Each row has a name. Each question is about the rows just above it. Places in a row count from 1.

45 44 45 178 44 45 178 -> gem
30 44 45 53 178 179 40 -> Nodek
179 44 45 15 21 22 170 -> ritaz
179 139 27 22 45 27 126 -> dun
16 16 40 17 17 26 26 -> vuvan
Every place of 45 in gem: -> 1 3 6
Places of 44 in row gem: -> 2 5
Count of 26 in vuvan: -> 2
Every place of 17 in vuvan: -> 4 5
At which places does vuvan hold 16? -> 1 2
Places of 178 in row gem: -> 4 7

161 71 53 58 58 88 71 130 116 71 72 121 99 54 71  far
106 107 97 121 111 93 76 88 127 86 106 97 94 101 94  tezo
98 107 65 142 111 125 53 93 116 115 112 71 119 134 129  vuvan
138 120 78 165 138 104 115 90 174 91 151 104 115 122 132  ritaz
99 101 95 93 96 99 94 95 98 95 96 95 98 106 88  bineg
107 133 112 109 105 133 120 127 105 124 128 117 131 138 135  Nodek
103 108 113 95 101 89 108 106 103 101 102 116 106 106 106  bala
107 100 105 107 95 106 81 94 122 105 100 100 100 105 114  Sipot
Count of 133 in Nodek: -> 2
Count of 88 in tezo: -> 1
How many times does bala hold 108? -> 2
Count of 115 in ritaz: -> 2
At which places does far hold 71? -> 2 7 10 15
Every place of 91 in ritaz: -> 10
At which places does Sipot hold 105? -> 3 10 14

102 78 104 93 94 98 67 98 87 109 125 102 93 114 100 103 93 127 104 96 98 107 96 103 98 86 103 105 100 = far
101 91 99 99 111 101 128 104 98 82 101 93 121 97 104 117 102 97 94 104 111 104 105 104 114 89 97 108 114 = dun
97 85 92 100 100 98 135 104 102 79 102 102 102 118 104 102 103 103 92 107 108 92 102 99 92 109 106 96 94 = vuvan
102 78 104 93 94 98 67 98 87 109 125 102 93 80 100 96 93 127 104 96 98 107 96 103 98 86 103 105 100 = gem
98 87 96 92 104 100 86 101 94 103 108 98 111 90 105 111 103 119 93 104 111 109 105 101 87 93 99 99 99 = Nodek
102 114 102 111 96 96 102 103 114 102 31 107 91 128 102 90 107 89 110 93 92 107 91 102 103 111 106 102 103 = bineg
98 87 96 92 104 100 86 101 94 103 108 98 111 90 105 111 94 119 93 104 111 109 105 101 87 93 99 99 84 = Tif
94 131 106 101 97 96 127 102 124 79 66 94 92 113 108 93 101 73 96 101 108 100 97 99 106 106 102 94 102 = bala
99 91 99 99 111 101 128 104 98 82 63 93 121 114 104 117 102 114 94 104 111 104 105 100 81 107 104 97 77 = guda
Times 98 occurs in dun: -> 1
How many times does vuvan hold 92? -> 4
Every place of 102 in bala: -> 8 27 29
Times 102 occurs in vuvan: -> 6
Count of 102 in bineg: -> 7

87 83 89 94 100 102 147 100 78 37 102 116 37 79 115 99 71 120 94 122 109 80 94 100 = guda
84 103 79 29 116 84 146 145 95 36 129 132 36 79 98 50 36 118 58 129 80 84 66 87 = gem
58 122 51 38 87 108 142 137 122 29 135 108 96 107 79 23 113 97 68 96 82 96 62 125 = dun
Places of 36 in row gem: -> 10 13 17
Every place of 79 in gem: -> 3 14
At which places does guda hold 116? -> 12
How many times does guda hold 115? -> 1
How many times does guda hold 102? -> 2
Count of 95 in gem: -> 1

12 103 97 113 100 104 107 98 105 103 102 115 84 106 102 103 : tezo
12 99 97 98 97 104 103 106 105 97 104 115 84 106 102 97 : vuvan
95 92 101 97 98 102 106 98 107 105 88 176 95 95 102 97 : far
95 92 101 120 98 102 106 98 107 105 88 168 84 101 101 98 : Nodek
Count of 102 in far: -> 2
Places of 97 in row vuvan: -> 3 5 10 16
At which places does far hold 97? -> 4 16
At which places does vuvan hold 104? -> 6 11
Count of 97 in vuvan: -> 4
Times 98 occurs in vuvan: -> 1

88 97 119 103 92 159 99 92 99  far
102 109 101 96 99 97 97 101 101  gem
88 97 119 103 119 101 99 98 99  dun
65 99 158 103 65 98 98 103 98  ritaz
Every place of 99 in far: -> 7 9
At which places does gem hold 101? -> 3 8 9
At which places does gem hold 99? -> 5
How many times does ritaz hold 157? -> 0
Count of 99 in dun: -> 2
Count of 99 in ritaz: -> 1
Count of 103 in ritaz: -> 2

140 140 65 65 99 65 140 -> Tif
103 80 113 91 59 86 124 -> bala
91 91 104 82 91 95 82 -> dun
125 58 58 91 58 87 58 -> vuvan
91 81 92 137 108 169 156 -> guda
130 140 65 70 99 81 73 -> ritaz
109 75 104 82 130 141 126 -> gem
103 97 109 60 120 141 108 -> far
100 136 87 120 89 97 107 -> Nodek
Count of 141 in Tif: -> 0
At which places does Tif hold 140? -> 1 2 7
Count of 58 in vuvan: -> 4
Times 91 occurs in dun: -> 3

98 119 82 127 68 99 92 100 : Tif
19 110 100 102 56 133 56 70 : vuvan
120 120 120 120 120 120 159 120 : bineg
19 110 100 102 56 133 119 89 : Nodek
101 105 145 118 121 60 110 102 : far
Count of 159 in bineg: -> 1
Places of 120 in row bineg: -> 1 2 3 4 5 6 8
Times 120 occurs in bineg: -> 7
Times 81 occurs in Tif: -> 0

